Table B holds the same points as the rows below and some others, measured another way and shuffled. Each row below is followed by which row of B it is.
B:
1: [  -2   -8   60   40  -99 -102  -20   81  -36  -44 -165   24    4  -61
   78  -11  -14   37   -5   74  -42   41  -90   23   38   12  153   56
 -129]
2: [ 180    6 -166   62    6   94  -41 -139 -141 -156 -236  -81 -172 -206
  195 -126   -7  -27  107    8  121  180 -106  167  164  387  137  -35
  119]
3: [ 253  212   96  179 -278  293  -78 -385   -6  -31  269 -115 -449  -72
  311 -211  -60  -81 -254 -244  139  -14 -113  174  -71  477    0 -329
   63]
4: [ 183  -38  174  282  -72  112   21 -149   22    2  231   29 -104  -88
  121    4  -90 -127 -192   40  226  -19 -120    0 -222  126  173 -111
 -224]
5: [ 141 -185 -401 -172  179  422 -223 -179 -346 -521  604  249 -806 -155
   76  -62 -563 -136 -818 -431  289  104  129  641  -65  573 -123 -286
  426]
6: [ -57  296  443   18 -471 -163   64   11  285  341  -27 -135   -4   73
  181 -167  174   34  -85 -130 -245 -215 -138  -59   16  -64  -13  -99
 -270]
7: [-230 -258 -148 -218  147 -368  -52  483 -186 -213 -430  223  223  -72
 -177  171 -119  130   23  219 -167  120   12   61  154 -296  214  360
 -109]
8: [ 180   81   55  242 -135   14  -26 -144  -59  -39 -267 -110   -2 -117
  218  -75   98   23  227  152   81  124 -188  -70   36  200  243   -9
 -114]
9: [ -40  178  142  -25 -284 -181  -28   74   44   68 -322  -89   23   -4
  150 -110  130  119  119   17 -218   -3 -123  -21  158    2   92   40
 -114]
10: [ 210  155   14   -6 -139  234   48 -291   96   78  182 -160 -418 -194
  275 -291  -18 -170 -238 -339  134  -28  -65  335  111  565 -105 -295
  156]
11: [  23  -30 -191   62  -32   11  -74   22  -63   40 -105  -46  228 -231
  -99  -38  101 -157  105  137   72  101 -187   -6   68   -9  150   82
  184]
12: [ -23  -63   26   11  -88  -46 -141  104 -182 -256    4  170 -197   40
   65   81 -217  119 -244   13  -44   51  -19   88  -76   -4  153   30
 -134]
13: [-230   43   90 -197 -245 -183 -114  265   13   13   69  130   -5   63
  -88   28  -88   62 -327 -100 -256 -116  -34   84   -3 -254  -11   58
  -38]
14: [  11   83 -240  -83 -127   84 -137  -37  -89  -36  -24  -67  -54 -187
  -10 -129   35 -100  -57  -92  -24   74 -127  163  147  168    6  -43
  341]
15: [  88  186  324  251 -315  -74   75  -94  197  289  -94 -165  162  -57
  151 -104  219  -58  137   95  -21  -84 -233 -179  -55  -29  166  -41
 -259]
16: [-204  -22   24 -139 -178 -210 -168  301 -123 -146  -71  184   28   82
  -88  110 -135  152 -213   41 -248  -13  -36   22  -15 -293  100  147
  -86]
17: [ -16   88   84  -91 -188  -89  -58   52  -57 -121 -159   23 -246   15
  189  -74  -90  136 -136 -107 -142   13  -25  147  106  140   56  -27
  -90]
18: [-175  -22  -94 -179 -111 -205 -143  275 -146 -153 -246  116   41  -10
  -61   44  -65  125  -64   55 -225   67  -49   64  130 -158  105  171
   28]
19: [ -26  328   11  -87 -393   -2  -70  -88  135  241 -115 -240   13 -114
   95 -264  247  -60   53 -168 -202  -58 -194   65  222  127  -84 -102
  246]
20: [ -29 -425 -128  -65  341  -20   24  229 -131 -215  259  316  -74 -171
 -177  163 -358 -171 -470   21  249   33   69  265 -141  -35  121  103
  -86]
21: [ 100   48  228  260 -185  -50   23  -49   49   72  -84  -32   79  -36
  131   -2   66  -10   61  154   45   -3 -172 -140 -108  -14  231   -1
 -289]
22: [ -14  -58   15  -58  -26   30   52   52  136  171  282   23   12 -182
  -89  -64  -37 -252 -325 -132   92 -106  -61  177  -37   17  -37  -57
   63]
23: [-156 -146 -388 -239   62    2 -182  216 -180 -145   94  145   53 -194
 -258   31 -137 -133 -270  -54  -24   66  -44  236   93  -99   -3  112
  395]
24: [ -90 -287 -453 -242  286  -79  -82  267 -247 -262 -213  158   66 -273
 -195   43 -152  -91  -72   60   56  195    8  287  219   44   92  218
  295]
25: [-107 -165   40   65   15 -232   19  279   12   88 -148   97  413 -111
 -188  127   56  -81   59  270   -6   10 -132 -139  -57 -356  244  243
 -186]
26: [-131 -131 -516 -347  170  -92  -45  244 -100   -7 -310  -34  231 -378
 -233 -111   91 -193   90  -15  -47  144  -69  295  405   60  -24  203
  520]
27: [ -49  172 -173 -112 -253  -20 -194   18 -127  -89 -242  -78  -57  -79
   67 -126   62   79   57  -48 -188   91 -131   98  216   99   36   11
  262]
28: [ -55  208  449  -24 -417 -196  -69   75    7 -119 -124   82 -408  274
  343  -35 -153  355 -249 -142 -313 -104   16   41  -37   26   75  -76
 -459]
29: [  -9   60  349  140 -238 -109   54   50  160  184  117   23   58   25
   64    3   21  -32 -163   23  -34 -146 -119  -83 -163 -146  121  -26
 -338]
30: [ -78  -42 -104   18  -47 -157    6  178   50  194 -223  -60  470 -227
 -188   -8  214 -163  207  211  -23   42 -206  -98  105 -221  162  198
   83]
31: [-117  -69   29 -234  -28  -69   35  176   92   69  188   99 -121  -89
  -63  -54 -131 -111 -415 -226  -53 -120   32  283   47   -5  -92  -10
   29]
32: [ -12  127  263   87 -252 -122   94   29  230  317  -42 -114  187  -86
   49  -97  188  -97   18   24  -75 -123 -168  -82    2  -94   77   -3
 -186]
33: [ 154  -29 -125   36   10  203   -6 -170  -22  -19  201  -34 -211 -232
   79 -134  -77 -214 -231 -153  218   38  -82  257   13  349    5 -154
  181]
34: [ -54  115  197  -63 -252  -29   41   30  218  265  268  -28  -46  -61
    6 -117   27 -147 -328 -212  -73 -193  -80  114  -35  -32  -77 -114
  -40]
35: [-158 -256 -265 -122  155 -221 -108  371 -230 -216 -294  190  256 -143
 -218  160 -101   20   24  240  -47  164  -60   43   94 -254  219  316
   56]
36: [   2 -112  196  147  -60 -128  -22  131  -67 -119  -33  160  -18   38
   67  123 -154   81 -139  145   21   10  -56  -50 -165 -125  244   84
 -378]
37: [-174    4 -106 -163 -113 -179  -68  247    6   87 -162   14  246 -124
 -158  -17   87  -55   -3   47 -175    1 -117   39  142 -212   48  160
  125]
38: [ 132  -71  353  327  -77  -80  137  -23  133  144   26   15  122  -59
  114   44   24  -77  -18  182  159  -53 -139 -151 -219  -65  260   10
 -477]
39: [-152 -178 -379 -361  149 -136 -134  306 -256 -309 -281  158  -97 -157
  -95    3 -184   62 -137  -52 -123  157   52  339  291   74   29  188
  273]
40: [  18  424  279  232 -572 -137  -26 -100  217  410 -341 -331  370  -34
  141 -186  475   18  436  156 -238  -66 -357 -344   87 -140  155   -2
  -91]
41: [ 225 -166 -311  105  195  249  -65 -180 -213 -258   75   32 -235 -292
   76  -57 -167 -179 -125  -14  332  200  -70  264   22  426  130  -84
  218]
42: [-144 -179  -96 -159   56 -143  -60  280 -100 -134  -16  189   25  -79
 -138   89 -165  -11 -245   19  -50   25    3  152   18 -147   87  147
  -11]
43: [ 128 -106   20   88   19   -5  -93   -8 -268 -420 -169  162 -387   22
  258   56 -296  204 -142   48   67  161   15  147  -27  254  232   -1
 -241]
44: [-309  -33  -34 -188 -148 -431 -133  484 -121  -75 -508  131  363   31
 -165  128   51  210  162  246 -376   59  -90 -114  170 -479  199  363
  -96]
45: [ -17  -21  -58  -47  -92   35 -118   31  -93 -117  130   93 -147  -69
    3  -10 -142  -31 -281  -83    0   11  -57  160  -29   53   46  -36
   71]
46: [-159  109 -155 -269 -235  -54 -245  149 -188 -230  -61   93 -246   24
   16  -44 -144  150 -267 -181 -265   32  -13  224  150   22  -41    3
  234]
47: [-177  152  -42 -214 -249 -281  -92  237  -44    4 -537  -69  124  -31
   50  -90  150  179  217   42 -362   63 -104   20  326  -90   74  179
   56]
48: [ -61 -218   14   68   74  -51   23  175   42   89  255  157  237 -154
 -228  117  -84 -227 -262  111  144  -59  -96   -2 -190 -248  142   97
  -90]
49: [   7   99  413   15 -261  -48   91   -6  208  158  267   38 -270   70
  183  -81 -106  -10 -423 -230  -50 -213  -11  123 -133   57  -28 -170
 -337]
50: [   2   69  339  313 -263 -261   32  107   99  187 -323  -50  412   10
   50   75  216   71  310  370  -85  -13 -256 -384 -110 -326  347  171
 -454]
51: [ -51  204  346  114 -407 -107  -21   14  178  240   97  -51   68   59
   71  -52  100   -2 -131  -21 -157 -166 -162 -130 -118 -172   67  -66
 -238]
52: [-104  119  -85 -183 -197  -96  -63  104   37  100 -148  -77   55 -128
  -19 -145  103  -40  -26 -102 -185  -19 -106  133  214   13  -37   24
  198]
53: [ -88  -46  272   15 -148 -184   14  195   57   27   61  141    1   64
   15   77 -109   48 -258   19  -87 -104  -33   -6 -132 -203  122   56
 -339]
54: [  19 -204  316  -15   77  -63  184  110  161   59  383  203 -243  -35
   49   39 -280 -126 -575 -177  155 -177   88  241 -203   37   12  -82
 -404]
55: [ 250  185  329  316 -301  222   25 -351  127  114  358  -89 -322  -20
  295 -144  -34 -108 -272 -154  180 -107 -152   27 -232  307   58 -317
 -213]
56: [-205 -160 -317 -231   21 -171 -245  343 -328 -353 -249  220   44  -49
 -170  129 -179  139 -104  105 -174  155  -20  132  133 -183  141  247
  179]
57: [  88   43  124  159 -164   -1  -27  -62   -5    3  -33  -18  -44  -56
  131  -34    1  -11  -33   51   40   13 -130  -17  -55   79  157  -32
 -147]
58: [-283   69  -18 -170 -224 -368  -72  386   42  179 -434  -33  491  -73
 -200    9  234   56  233  190 -352  -10 -175 -141  211 -440  118  290
   34]
59: [ 251   78  580  477 -294  130   50 -276  109   36  424   64 -331  136
  326   23 -172   -1 -374  -19  207 -146 -116 -113 -468  128  213 -262
 -622]
60: [-104 -139 -357 -206  120  -82  -54  220  -94  -15 -175   22  216 -287
 -213  -31   31 -163   16   46   -4  104  -83  190  225  -30   45  172
  333]
61: [ 167  297  303  167 -324  160  257 -326  553  770  350 -401  177 -315
   81 -378  416 -497  -52 -247  157 -270 -273   24    3  218 -143 -298
   70]
62: [ -32 -253 -159  -98  175   67   17  127   -3    5  360  169    4 -232
 -202   31 -184 -289 -437  -99  197  -34   -3  266  -82   -9    2   12
  126]
63: [ 147   66  215  222 -187  185   32 -203  149  185  456  -29 -117 -100
   78  -85  -33 -238 -340 -119  191 -131 -143   44 -241  120   37 -220
  -94]
64: [ -91   85  365  -82 -220 -100  195   86  410  479  373  -40   66  -84
  -48 -137   73 -260 -407 -250  -47 -316  -66  113  -75 -117 -134 -115
 -175]
65: [ 120  322   81    8 -335   93   11 -239  156  226  -75 -273 -170 -145
  251 -315  205  -83   33 -225  -68  -40 -164  138  200  370  -73 -206
  152]
66: [-213   31  242   39 -307 -266 -122  291   14   50    6  150  232  138
 -120  149  -21  110 -159  150 -242 -108 -122 -194 -166 -499  178  154
 -284]
67: [ -56   52  165   97 -289 -149 -277  129 -317 -449 -199  233 -271  264
  198  169 -260  420 -140  141 -227   98  -41  -91 -137 -126  280   79
 -348]
68: [ 254  205 -138  154 -171  222  -34 -344   -8   68 -145 -280 -109 -275
  234 -275  193 -155  203  -62  133  118 -224  106  187  486   60 -169
  266]
69: [ -91 -104 -170 -125  -10  -80 -155  193 -211 -237  -81  161  -64  -59
  -58   63 -168   54 -176   26  -74   87  -27  140   57  -46  107  110
   79]
70: [-123 -458 -308 -141  326  -22 -165  335 -333 -443  259  440 -106  -99
 -276  269 -476  -62 -539   59  155  105   87  271 -165 -163  149  177
   48]
71: [ -92  145 -184 -226 -221  -70 -219   87 -203 -229 -290    6 -219   -6
  112 -109  -57  191  -43 -117 -264  107  -47  199  267  144   10   26
  227]
72: [ 122 -150  453  224   11 -106  220   34  169  104  138  116  -84  -15
  164   55 -138  -62 -248   54  179 -115  -22    4 -241   16  201  -30
 -616]

[  88  169  292   11  -37  118  102  129  111  242  148 -174  187   11
   77  147 -189  218   61   47  390 -158   17   32  217   25   33   28
   65 -113 -108 -117  236   78  141] : 53
[  65   36 -209 -158 -188 -332 -154 -179  -11 -249 -182  377  -37 -201
  -95   55  446 -212 -130  -46  -38  104  148  -78 -312   38  -14  -54
 -172  214  118 -103  -19   -5  -20] : 60
[ 111 -119  188  116  265 -103   -7  -34    2 -228  -36  -77   65   41
  -85 -168  -77  -56   66 -100 -255   54   -8   11   -7 -221   -6  -24
 -127  117   13   60   77 -115   -5] : 3
[  94 -116   46   43  183 -246 -101 -153   28 -250  -93  125  143   70
  -88 -120  123  -83  -91 -206 -144  -12   47   44 -157 -209   49  -24
 -151  127   63 -125   91 -196  158] : 27
[  41   16  -22 -143  -12 -169 -152  -34   29 -142   -7   96   87  -20
   32   30  159 -109  -62   35   25    4  169    8  -78  -83   62   23
 -105  113   55 -142  123  -34  -12] : 45
[  74  -83  103    0  166 -334    6  112  -82 -303 -209   69 -222 -147
 -192  -43  178 -255   39   88 -365  294  104  -59  -75 -204  -31 -109
 -154  313  125   56  -33   24 -337] : 41
[ -94  -91 -389 -113    5 -205 -364 -125  -50 -512  -80  197  -51  -57
   82 -106  424 -515 -181  140 -512  243  301 -115 -375   29   44   89
 -277  295   53  149   42  -15 -343] : 2
[ 147  -67  177  400  208 -161  157 -248   84  -99 -159  121  222   98
 -222 -110   47  106 -138 -466  -58  -75 -190   32 -186  -97  -23  -70
 -102  -17  -89  -30   84 -245  443] : 19
[ 148   75  109    0  -80 -159   55 -119   54   10  -83  160  110 -106
 -116   62  113  102  -17 -167  221  -73  -25   -4  -69  -23  -18  -72
  -51   23   17 -147   74  -41  228] : 37
[ 168  -27 -152 -220 -173 -397 -150 -280  -44 -297 -226  454  -34 -265
 -186  -28  420 -133  -17 -161  -21   69   75  -64 -302  -83  -63 -130
 -198  241  207 -159  -96  -62   69] : 26
[ -31    9 -167 -309  -37 -306 -304  -15   26 -202   -6  183   86   30
   94   79  326 -235 -193  113   20   16  331   47 -161 -114  146   63
 -129  200  131 -310  154  -53  -62] : 56
[  -4   97 -194 -418 -209  -35 -368  -90   62  -85  176  116  230  -13
  258   82  181  -85  -63  152  258 -147  308   18  -67   23  120  125
  -83   47   71 -258  205   12   32] : 16
[ 220   86  392  243   30  155  278   -7   37  103    4 -150   53 -162
 -141  -41 -266  257  260 -120  123  -42 -229  -77  169   18 -150 -104
    3  -79 -119  210   50   68  119] : 15
[  51  134  369  115  103   57  184  279   75  189   81 -263   47   18
    8  152 -205  111   53  136  180   -5   32   18  247  -25   37    4
   64  -32 -116  -23  222  102  -64] : 36
[ 177   94  332  -51   19  -31   77  -23  116  211   94  -45  288   52
  -12   87 -170  328   56 -167  487 -267  -36  115  172 -142   56  -24
   46 -108   -5 -330  209  -84  400] : 13
[  91 -151  -35  216  172 -231  -22 -178  -58 -441 -227  161  -79 -102
 -210 -212  214 -259  -24 -173 -534  232  -35 -103 -283  -98  -90  -82
 -237  240   25  244  -62 -101 -113] : 68
[ -53   -7 -111  -75   63  -27 -255  -69   78 -169  119   -2  239  156
  182  -29  108 -155 -167   23  -49  -70  217   31 -115  -33  130  140
 -115   36  -43  -93  229  -98   50] : 17
[  37  217 -200 -320 -443  -72 -151  -30    1  -32   -9  236  -69 -341
   69  203  334 -130   26  234  223   77  212 -153 -129  248  -48   -5
  -84  121   49   -6   33  234 -197] : 48
[  99  114   16  -11 -175 -112   24  -88   48    5  -69  181   60 -156
  -63  104  179   23  -40  -64  192  -22   22  -59 -111   89  -35  -46
  -60   43  -14  -64   66   35  110] : 22
[  -3   30 -179  109  -67 -283  -34  -94  -10 -256 -230  278  -96 -144
 -135   52  429 -292 -205  -38 -242  214  111 -126 -340  105  -28  -38
 -170  208   -4   77    0   15 -129] : 11
[ 154  105   88  -64 -166   40  -13 -177   79   62   65   94  224 -106
    9   22    1  179   67 -133  334 -179  -37  -11   -9   50  -35  -11
  -41  -69  -29  -92  113   -7  282] : 34
[  -3  211 -164 -122 -342  -23  -63   -4   31   -5  -18  165  -30 -246
   57  206  292 -130  -74  180  156   83  161 -143 -143  280  -36   25
  -68   77  -47   53   82  199 -154] : 25
[ -53   59 -104   25  -26  -47 -121  -10   56 -128   16   37   85   20
   87   55  185 -186 -160   71  -73   51  172  -47 -142   93   55   82
 -100   75  -76   29  167   17  -71] : 1
[ 193  102  497   96  112  -53  246   99   95  263   27 -124  185   32
 -116  114 -239  351   87 -161  430 -184 -103  102  247 -169   26  -84
   85  -88  -41 -257  189  -40  329] : 44
[ -80  199 -242 -169 -279   65 -231  -53  118   38  155   97  225   -2
  258  193  233 -106 -213  142  275 -111  257  -33 -140  260  106  160
  -45  -44  -99 -114  251   78   50] : 66
[-105   29 -372  -94 -143   78 -342 -134   16 -328   98   72   82  -52
  233  -50  275 -366 -123  184 -276  100  258 -137 -268  214   30  162
 -199  115  -80  227  129   60 -248] : 55
[ 150  -33  400  353  294 -257  311  103   18  -33 -228  -29  -63   -7
 -319    3  -33   55  -15 -206 -123  121 -139   20   21 -199  -37 -149
  -43  113  -28  -11   49  -79   73] : 33
[  -2   37 -135 -226  -75 -132 -262  -81   52 -134   63  129  178   29
  129   44  204 -121 -132   47   97  -68  236   28 -128  -26  109   80
 -105   85   48 -209  169  -49   49] : 18
[ 133  -29   71  -77   29  -52 -129 -195   60 -112   56   66  245   18
   18  -93   -8   86   33 -168  109 -154   22   43  -43 -123   23    8
  -98    8   30 -133  121 -131  252] : 47
